Below are the code and all the weights of a small trained network. Each question names an input and a target symbol and asks about switching units off, where a switched-off unit gives its printed mean instead of its output.

import numpy as np


def w(rows, s, z=0):
    codes = np.array(rows[::2]) - 128.0
    scale = np.full(codes.shape[1], s)
    scale[-1] = z or s
    return codes * scale


def f(y):
    return np.maximum(y, 0)


def softmax(a):
    e = np.exp(a - a.max(-1, keepdims=True))
    return e / e.sum(-1, keepdims=True)


def log_softmax(a):
    a = a - a.max(-1, keepdims=True)
    return a - np.log(np.exp(a).sum(-1, keepdims=True))


def net(x, mask):
    ids = ['αγεζηθλμξπσφψω'.index(c) for c in x.split()]
    T = len(ids)
    res = E[ids] + P[:T]
    r = res
    for j in range(2):
        rows = slice(3 * j, 3 * j + 3)
        q, k, v = (r @ M[0][rows].T for M in (Q, K, V))
        z = softmax(np.where(np.tri(T) > 0, q @ k.T / 3**0.5, -1e9)) @ v
        o = O[0][rows]
        res = res + np.where(mask[j], z, o[:, -1]) @ o[:, :-1]
    y = f(res @ A[0][:, :-1].T + A[0][:, -1])
    res = res + np.where(mask[2:14], y, B[0][:, -1]) @ B[0][:, :-1]
    return log_softmax(res[-1] @ U[:, :-1].T + U[:, -1])


Q, K, V, O, A, B = {}, {}, {}, {}, {}, {}
E = w([
[122,117,115,117,170,169],'α',
[97,132,116,75,153,157],'γ',
[130,120,116,124,168,163],'ε',
[108,95,135,134,183,189],'ζ',
[129,150,99,103,157,135],'η',
[144,159,72,134,188,133],'θ',
[227,92,146,157,178,133],'λ',
[84,107,126,212,91,5],'μ',
[190,120,92,95,160,58],'ξ',
[155,180,227,185,165,169],'π',
[254,153,136,140,117,117],'σ',
[142,46,139,130,187,47],'φ',
[147,149,207,109,110,91],'ψ',
[174,244,113,114,77,109],'ω',
],0.02)
P = w([
[133,170,111,8,191,166],'0',
[110,169,135,37,196,164],'1',
[116,166,137,55,192,153],'2',
[119,164,137,79,171,158],'3',
[122,163,142,101,165,151],'4',
[128,166,149,122,163,139],'5',
[131,163,155,146,158,121],'6',
[138,165,159,167,164,115],'7',
[149,163,161,194,161,108],'8',
],0.013)
Q[0] = w([
[119,70,125,117,4,121],'H0',
[157,128,179,100,169,120],'H0',
[93,120,93,130,107,77],'H0',
[191,114,152,107,155,110],'H1',
[187,138,119,107,228,110],'H1',
[81,72,77,133,51,112],'H1',
],0.019)
K[0] = w([
[90,128,110,10,186,203],'H0',
[67,141,94,174,38,72],'H0',
[177,132,193,62,115,187],'H0',
[40,161,168,185,81,72],'H1',
[131,131,139,215,87,91],'H1',
[107,142,121,51,224,222],'H1',
],0.013)
V[0] = w([
[177,16,243,150,154,132],'H0',
[59,19,167,91,147,121],'H0',
[123,80,2,181,171,204],'H0',
[7,183,199,206,176,223],'H1',
[173,74,98,248,220,172],'H1',
[34,123,58,122,124,88],'H1',
],0.0097)
O[0] = w([
[138,2,233,66,194,138,146],'H0',
[82,54,185,117,242,73,36],'H0',
[47,174,26,110,199,181,3],'H0',
[31,4,150,59,83,233,212],'H1',
[58,199,168,139,202,228,116],'H1',
[13,122,166,211,91,47,15],'H1',
],0.0085,0.0072)
A[0] = w([
[195,119,12,61,81,159,108],'N0',
[151,192,92,91,127,201,89],'N1',
[224,99,159,81,191,171,40],'N2',
[164,159,166,82,97,104,253],'N3',
[195,70,220,198,122,150,188],'N4',
[62,49,188,243,147,44,89],'N5',
[130,176,120,120,32,176,200],'N6',
[138,80,140,3,211,145,11],'N7',
[141,71,90,106,201,210,2],'N8',
[182,73,178,115,191,77,50],'N9',
[2,48,136,101,137,161,97],'N10',
[152,221,90,205,148,133,128],'N11',
],0.0069,0.0044)
B[0] = w([
[13,48,235,91,78,169,207],'N0',
[198,189,88,243,133,174,213],'N1',
[147,159,222,44,69,141,248],'N2',
[112,32,36,224,170,107,200],'N3',
[60,80,2,64,101,29,236],'N4',
[224,128,155,97,61,214,167],'N5',
[124,63,162,169,190,210,187],'N6',
[109,175,139,226,22,58,224],'N7',
[121,244,83,165,101,94,201],'N8',
[21,199,107,83,213,207,191],'N9',
[119,135,159,232,179,57,173],'N10',
[179,54,156,105,223,103,196],'N11',
],0.0053,0.018)
U = w([
[128,163,42,130,80,98,104],'α',
[136,145,56,120,87,114,82],'γ',
[148,116,93,135,122,123,53],'ε',
[91,119,109,226,113,54,179],'ζ',
[138,124,75,144,110,115,96],'η',
[107,29,51,136,215,225,217],'θ',
[197,252,48,75,59,104,81],'λ',
[148,118,99,154,115,109,53],'μ',
[204,165,83,188,129,34,153],'ξ',
[128,146,156,123,31,183,111],'π',
[234,83,161,118,162,167,1],'σ',
[115,80,206,131,240,118,109],'φ',
[164,19,80,26,142,142,239],'ψ',
[169,19,97,241,103,131,89],'ω',
],0.0043,0.0042)

Each question gives the input, a string of symbols that net reads in full, and the target symbol t.
The units are the heads (3 rows each of Q, K, V and O) and the neurons (one row each of A and B). Each row of codes is followed by its name. A weight is (code - 128) times the scale printed after its matrix; where a second scale follows, it is the last column's (O, A, B and U).
mask holds one flag per unit, heads first, then neurons. A switched-off unit (its flag False) gives its mean, the last column of its rows in O or B, instead of its output. The means were averaged over made-up inputs and are rounded, as every weight is.
A unit's drop is (log p(t) with every unit on - log p(t) with that unit switched off) / (log p(t) with every unit on - log p(t) with every unit switched off).
The circuit of an input: a set's keep is (log p(t) with only the set's units on - log p(t) with every unit switched off) / (log p(t) with every unit on - log p(t) with every unit switched off). Starting from the 12 units with the biggest drops (on a tie, the unit counted first), units are removed one at a time, each time the one whose removal leaves the highest keep (on an exact tie, the one counted first), for as long as the keep stays at least 0.8.
units of the circuit, in order: the units of the circuit, biggest drop first
unit that matters most: the unit with the biggest drop
k most important neurons: the k neurons with the biggest drops, biggest first
which heads matter: for each layer, one digit per head in row order, 1 if its drop is at least 0.15 and else 0, layers parted by /
input ψ ψ θ ψ π θ φ ψ π, target ψ: units of the circuit, in order : [N4 H0 H1]
input θ π θ γ, target π: units of the circuit, in order : [H1 N7 N4]
input μ ω ω, target ξ: units of the circuit, in order : [H1 N0]
input ζ ε ζ α θ γ, target θ: which heads matter : 10
input ψ θ π φ θ θ, target φ: which heads matter : 11
input π ζ θ ξ α θ θ α, target θ: units of the circuit, in order : [H0 N7 N2]
input ψ θ λ, target ψ: which heads matter : 01
input ω λ θ θ θ θ θ, target θ: units of the circuit, in order : [H0 N7 N11 H1]
input θ π α, target π: units of the circuit, in order : [H1 N7 N2 N8]
input π θ π ε, target π: 2 most important neurons : [N7 N2]
input θ ζ ω ψ, target ω: unit that matters most : H0
input θ ζ ζ π, target π: 2 most important neurons : [N2 N7]
input ψ π ζ, target ψ: units of the circuit, in order : [H1 H0 N1]
input λ γ θ, target λ: units of the circuit, in order : [H1 N6]
input ψ θ λ ξ θ, target ξ: units of the circuit, in order : [H1]
input π θ π φ ψ ψ ψ α, target ψ: which heads matter : 10
input π θ γ θ θ π θ π ζ, target π: 2 most important neurons : [N2 N7]
input θ π λ, target π: units of the circuit, in order : [H1 N7 N2 N8]
input θ π ξ π γ, target π: units of the circuit, in order : [H1 N7 N11 N4]
input θ α ζ γ θ ζ, target θ: 3 most important neurons : [N7 N2 N6]
input θ ζ ξ θ ζ α θ α, target θ: 4 most important neurons : [N7 N2 N6 N11]
